The symbols move the points like this.
sile: +>rebu, &>dadu, §>duto
relu: +>vide, &>rolu, §>topa
soki: +>foso, &>sile, §>nopu
tupi: +>negi, &>pino, §>sipe
fida: +>rolu, &>lato, §>neve
mefa: +>tuli, &>relu, §>fese
vini: +>nopu, &>tove, §>rebu
neza: +>zini, &>kozu, §>mavo
rotu: +>sebi, &>bara, §>mosu
peza: +>pasa, &>nopu, §>kozu
fati: +>pipa, &>fese, §>zefa
negi: +>nosu, &>rere, §>tupi
pasa: +>mavo, &>soki, §>peza
zena: +>duga, &>sovo, §>bimo
miso: +>tedo, &>rafu, §>mogo
lari: +>kada, &>mogo, §>teva
bafa: +>naso, &>duka, §>duga
rafu: +>divi, &>goze, §>vuto
deta: +>pino, &>rotu, §>baga
dori: +>baga, &>tofi, §>sebi
topa: +>relu, &>fida, §>supi
vudi: +>dadu, &>tuli, §>pipa
mogo: +>miso, &>vuto, §>nifo
kido: +>sovo, &>negi, §>pabe
zugo: +>fese, &>supi, §>vide
lato: +>duva, &>teva, §>sove
duva: +>geba, &>lari, §>lato
nosu: +>kibe, &>tabe, §>negi
tabe: +>sipe, &>baga, §>rere
rofu: +>supi, &>geba, §>rolu
guta: +>rifu, &>bafa, §>goze
vuto: +>rafu, &>mibo, §>rifu
tuli: +>zefa, &>vide, §>mefa
rifu: +>vuto, &>naso, §>guta
dadu: +>tuvi, &>zefa, §>vudi
zoli: +>bara, &>pasa, §>zini
zini: +>zoli, &>peza, §>neza
zefa: +>fati, &>zugo, §>tuli
divi: +>nifo, &>guta, §>rafu
nifo: +>mogo, &>rifu, §>divi
vide: +>zugo, &>rofu, §>relu
duto: +>sile, &>vudi, §>tove
kibe: +>pabe, &>sipe, §>nosu
teva: +>lari, &>nifo, §>tedo
tofi: +>mosu, &>zini, §>rege
mibo: +>goze, &>zena, §>naso
goze: +>guta, &>duga, §>mibo
sovo: +>divo, &>nosu, §>kido
bara: +>rege, &>mavo, §>zoli
duga: +>bafa, &>divo, §>zena
pipa: +>vudi, &>mefa, §>fati
duka: +>bimo, &>pabe, §>divo
nopu: +>soki, &>duto, §>vini
rebu: +>vini, &>tuvi, §>sile
foso: +>kozu, &>rebu, §>soki
sove: +>lato, &>tedo, §>kada
geba: +>neve, &>kada, §>duva
rere: +>tabe, &>dori, §>pino
tove: +>duto, &>pipa, §>tuvi
fese: +>mefa, &>topa, §>zugo
sebi: +>dori, &>rege, §>rotu
kada: +>sove, &>miso, §>lari
tuvi: +>tove, &>fati, §>dadu
pabe: +>kido, &>tupi, §>kibe
mosu: +>rotu, &>zoli, §>tofi
rolu: +>rofu, &>duva, §>fida
naso: +>mibo, &>bimo, §>bafa
baga: +>deta, &>mosu, §>dori
divo: +>duka, &>kibe, §>sovo
tedo: +>teva, &>divi, §>miso
pino: +>rere, &>sebi, §>deta
rege: +>tofi, &>neza, §>bara
sipe: +>tupi, &>deta, §>tabe
kozu: +>peza, &>vini, §>foso
mavo: +>neza, &>foso, §>pasa
supi: +>topa, &>neve, §>rofu
neve: +>fida, &>sove, §>geba
bimo: +>zena, &>kido, §>duka

The rows follow the links: the fewer symbols apart two points are, the more alike their rows tend to be.

Each row is also shifted at random along 4 hidden directions that mean nothing.

Known rows, each with its point:
[ -20  -18   -2   -9    9   31  -22   -9  -18   36  150  -15   35   33   -6   -5   -4  -18   10    9   42   -4  -38  -20]; point geba
[  -2    6  -11   12  -39   15    1   26  -21  -20  -42  -19   26  -31    9   34   18   23  -25   10   12  -11   21   -7]; point nopu
[  19   14   12  -13   28   71   17   -9   31  -14  -32   33  110    2   -2  -23  -11    2   12  -17  -46    5   15   11]; point kido
[  33   -2  -10    5  -20   -8  -23    7  -29   22    2  -29  -10   15    5   15   12    3   -7   11   50  -11  -26  -21]; point zugo
[ -45   -2    3    6   -4  -12   22   11   15  -37   77   14   12  -41   -6   10   -3    7   -9    1  -40    7   41   16]; point sebi
[  40    6  -12    3  -30   87  -19   13  -33   14   11  -29   21    7   14   20   17    8  -14   15   46  -14  -20  -23]; point tuli
[   4   -5   11   -9   41  -27    2  -27   25   16    9   23  -37   27  -10  -33  -18  -22   24  -12  -19   12  -15   11]; point mibo
[  57   20    7    1    5   19   23    3   25  -31  -30   23   11  -27    3   -5   -1   11   -2  -13  -48    6   33   18]; point pino
[ -47   -6   10   -2   33   -7   18  -22   34   -8    7   29 -114    1   -7  -25  -17  -17   19   -8  -44   21   10   26]; point sovo
[ -72  -19    9  -11   37  -49   -7  -26   13   24  -25   11  -20   35  -12  -29  -17  -22   22   -6    1    8  -27    5]; point rafu
[ -62   -9  -11    8  -39   25   -5   26  -27  -14   80  -25   40  -28    2   37   15   14  -23   21   24  -10   15  -12]; point sile
[ -13    1  -13   13  -40   34   -6   22  -26   -8   23  -25  -29  -22   10   33   18   14  -22   18   26   -7    7  -10]; point duto
[ -65    1   -8   14  -33   35   10   24   -6  -30  -32   -9  -41  -41    7   31   14   18  -23   14   -9   -1   32    5]; point pasa
[  30    4   -7   14  -32  -43    9   23  -10  -28   94  -11   -9  -41    5   27   13   15  -23    8   -2   -4   30    0]; point peza
[ -44    0    6    3    4  -15   23    6   22  -34   19   20   16  -33   -5    2   -6    7   -3   -5  -46    8   38   19]; point deta
[  87    8  -11    4  -31    1  -18   16  -33   12   52  -30   54    2    7   21   16   10  -14    9   45  -17  -15  -24]; point zefa
[  -2  -11   12  -18   35  -33  -10  -17    8   24   15   12  119   39  -14  -29  -16  -14   22  -13    4   -1  -28   -6]; point divi
[  -1   -1   12   -9   40  -27    6  -24   26   11  -81   26   -3   26   -7  -34  -15  -12   24  -17  -23    8  -11   12]; point naso
[ -94  -17  -14   15  -36  -18   -9   18  -27   -5   40  -28  -88  -24    4   36   14    7  -20   24   30   -3    6   -7]; point tove
[  75   14   -1   14  -17  -85   18   15    8  -33    9    5  -41  -41    3   15    7   15  -14   -7  -29    3   38   13]; point rege
[ -19   -4  -12   15  -39  -28   -3   22  -23  -13   33  -25  -51  -30    5   34   15   13  -22   15   19   -5   16   -6]; point rebu
[  37    1   10  -14   36   -6   -4  -24   15   25  -22   16   31   37   -6  -33  -15  -16   23  -15   -4    4  -26    0]; point vuto
[ -27   -7  -11    6  -33    9  -17   17  -33    6   32  -32    1   -4    4   27   15    7  -16   19   44  -12  -10  -18]; point fati
[ 107   16   10  -14   39   60    3  -27   22   18   55   23   11   34   -1  -37  -14  -16   24  -16  -16    7  -20    3]; point goze
[ -29  -13   -7    0   -3  -20  -23   -6  -23   33  -56  -21  -41   33    2    0    3   -8    4    8   46   -6  -37  -16]; point rolu

In each set, the symbols that take the first to the second take the third to the fourth, perhaps in another order. Give the fourth.
Answers are names.
[ -30    6    4    3   -3   27   23    9   19  -36   46   16    7  -38   -2    6   -2    9   -8   -1  -43    6   41   17]
to [ -10    3    1   11  -11  -41   20   11   13  -35   54    9  -49  -42    0   13    2    9  -10    1  -35    8   40   18]
as [  55    5   -2   -7   17   40  -17  -20   -7   37  -40   -5  -38   45    4  -21   -4  -14   17   -3   29   -2  -42  -11]
to tedo

[ -21   -5   -3   -7   18   63  -19  -20   -6   36  -63   -5  -57   43    3  -17   -4  -15   17    4   29    2  -42   -8]
to [  32   -4    3  -14   23   33  -15  -18   -3   35   53    0   56   43   -5  -23   -8  -16   17   -4   24   -3  -38  -13]
as [  51   -2    0   -8   14   11  -19  -17   -9   38    3   -8   -6   43    0  -17   -4  -15   15   -2   33   -4  -42  -14]
to lari

[   4    9    6    4    3  -30   23    6   23  -32  -34   20    1  -30   -1    0   -4    8   -5  -11  -46    6   37   19]
to [ -57    1    0   12  -13  -31   20   12   13  -36  -72   10  -71  -39    3   15    3   14  -11    1  -36    7   41   19]
as [  57   17    7    6    9  -18   25   -2   28  -28   -2   25  -58  -25    2   -8   -4    3    1  -13  -49   12   31   21]
to sebi

[  15    6   -9   14  -35   17    4   21  -16  -22   53  -15  -50  -37   10   31   16   16  -23   13    3   -2   24   -2]
to [ -43    2  -12    7  -41   44  -11   27  -31   -5 -127  -27   55  -14   12   33   20   23  -24   13   32  -17    1  -16]
as [ -27  -13    9  -18   31    1  -14  -19    4   29   32    7   96   40  -12  -25  -15  -18   20   -7   13   -1  -32  -10]
to mibo

[  27   -3    1   -7   15  -25  -20  -14   -9   35  -82   -7   19   43   -1  -16   -2  -10   13   -6   33   -6  -40  -15]
to [ -18  -20    4  -10   24  -86  -17  -19   -3   33   33   -2   28   41  -14  -21  -13  -21   19   -5   24   -1  -35   -9]
as [  44   11   13  -10   36   41   15  -20   31   -1   43   30   21   10   -4  -29  -16  -11   19  -15  -38   11    4   13]
to kido

[ -21   -2    0   10  -24  -91   14   25   -2  -36  -14   -3   58  -44   -4   25    7   20  -19   -2  -20   -5   40    7]
to [  73   23   -3   12  -19    1   20   15    8  -34  -47    7  -50  -39   11   13   11   19  -14   -4  -30    2   37   12]
as [  -2   -6   -9    2  -23   -3  -21   12  -33   18  -19  -29   38   11    3   18   12    6  -11   11   48  -14  -21  -23]
to zefa

[ -10   -5    6  -11   34   21   -9  -26   11   28  -47   12  -33   40   -4  -30  -13  -19   24   -7    3    7  -31    1]
to [  46   -2    5  -11   28  -23  -13  -21    3   33  -27    4   19   43   -6  -27   -9  -17   21  -12   17    0  -36   -7]
as [  49   -1  -10    6  -34  -77  -14   26  -33    1   32  -30  108   -9    1   27   16   14  -19    5   41  -18   -2  -22]
to tove

[  37    6    3    9  -13 -134   18   21    9  -37  -39    8   64  -41   -5   14    4   19  -15  -12  -33   -5   43   12]
to [ -24    7   -5   11  -24   28   16   18    1  -34    5    2  -49  -43    8   24    9   16  -19    7  -23    3   38   11]
as [  76    3  -12   11  -36  -55  -12   20  -29    1   60  -30   -7  -14    7   26   16   10  -19   10   36  -12   -3  -17]
to fati

[  19    0   -9    1  -17   22  -23    4  -29   25  -92  -26   12   24    8   10   11    5   -6    7   47  -13  -32  -21]
to [   9   -6    0  -12    9   23  -22   -7  -16   34  -10  -11  105   40   -3  -10   -2   -7    8    0   37  -10  -38  -20]
as [ -19  -14   -2   -6   13  -11  -21  -17  -11   36   10  -12  -50   40   -3  -12   -4  -19   14    5   36    1  -41  -11]
to nifo

[ -40  -21    6   -6   31  -89  -13  -25    5   33  -12    2  -73   39  -12  -25  -14  -25   24   -4   16    8  -35    0]
to [  23   -1    9  -15   37   47   -5  -26   14   24   63   15   24   37   -7  -30  -15  -20   24   -9   -3    6  -26   -1]
as [ -13   16   11   -7   20   78   20   -7   31  -21 -103   32   38   -8    1  -17   -8    6    7  -13  -49    7   21   18]
to rere

[  10   -5   10  -15   36  -19   -6  -23   13   26    3   14   45   37   -9  -31  -15  -19   23  -13    1    4  -27   -2]
to [ -25   -4   10  -11   37   40   -2  -27   18   22  -13   18  -29   35   -5  -31  -15  -20   24   -7   -8    9  -24    6]
as [   2   17    3    4   -1   51   23    6   21  -33  -57   21  -12  -31    7    3    1   14   -6   -6  -45    6   36   18]
to sebi

[ -59  -21   -5    1    3  -56  -25  -12  -17   36  -49  -19  -90   35   -4   -5   -2  -15    9    8   43    0  -40  -10]
to [  12   -3    3  -14   20   88  -17  -18   -7   35   66   -2   67   42   -3  -19   -7  -15   16    2   28   -2  -38  -18]
as [  61   -6   -4   -1    2  -67  -23   -8  -21   36   23  -19  -12   34   -1   -6    1  -12    6   -1   46   -6  -39  -18]
to kada

[  36    8   13   -8   38   -8   11  -22   30    4  -30   29  -14   17   -6  -32  -16  -12   20  -17  -34   10   -2   15]
to [   3   -4   11  -11   40  -19    7  -24   28   10   27   26   12   22  -11  -32  -19  -17   22  -15  -27   11   -8   12]
as [ -47   -7   15   -9   38   24   13  -24   30    0   69   29  -31    9  -10  -27  -19  -20   20   -8  -36   16    3   18]
to duga

[   2    1  -11   10  -40   -1   -9   24  -28   -8    2  -27   18  -20    8   31   17   16  -23   13   31  -14    6  -15]
to [  20    1  -10    9  -40   -2   -6   27  -28   -9   37  -26   53  -23    6   32   17   18  -23   14   27  -13    9  -16]
as [ -15  -12  -10    2  -26  -30  -22   14  -33   16   14  -30   46    6    0   20   11    7  -12   13   48  -14  -18  -22]
to tuli

[ -49  -23   -5   -1  -13  -64  -24    5  -30   25   63  -28   33   16   -8   12    4   -6   -3   12   51  -10  -27  -20]
to [ -11   -7   -4   -7    0   25  -23   -4  -23   33  -20  -19   45   33    0   -2    3   -4    6    6   44  -11  -37  -20]
as [  -3    7   -5    8  -30   10   10   28   -7  -33   14   -6   73  -41    4   28   12   22  -21    6  -13   -8   35    1]
to soki

[ -57   -8  -11   13  -39   -3   -4   25  -23  -15   25  -24  -21  -29    6   35   14   15  -22   19   19   -6   16   -7]
to [ -52  -12  -13    9  -33    6  -17   14  -31    8   27  -32  -38   -5    5   28   13    5  -16   21   42   -9  -10  -15]
as [  23   -6   -9    1   -9   10  -23   -4  -25   32   16  -25  -29   27    5    4    6   -7    0   10   49   -6  -36  -17]
to sove

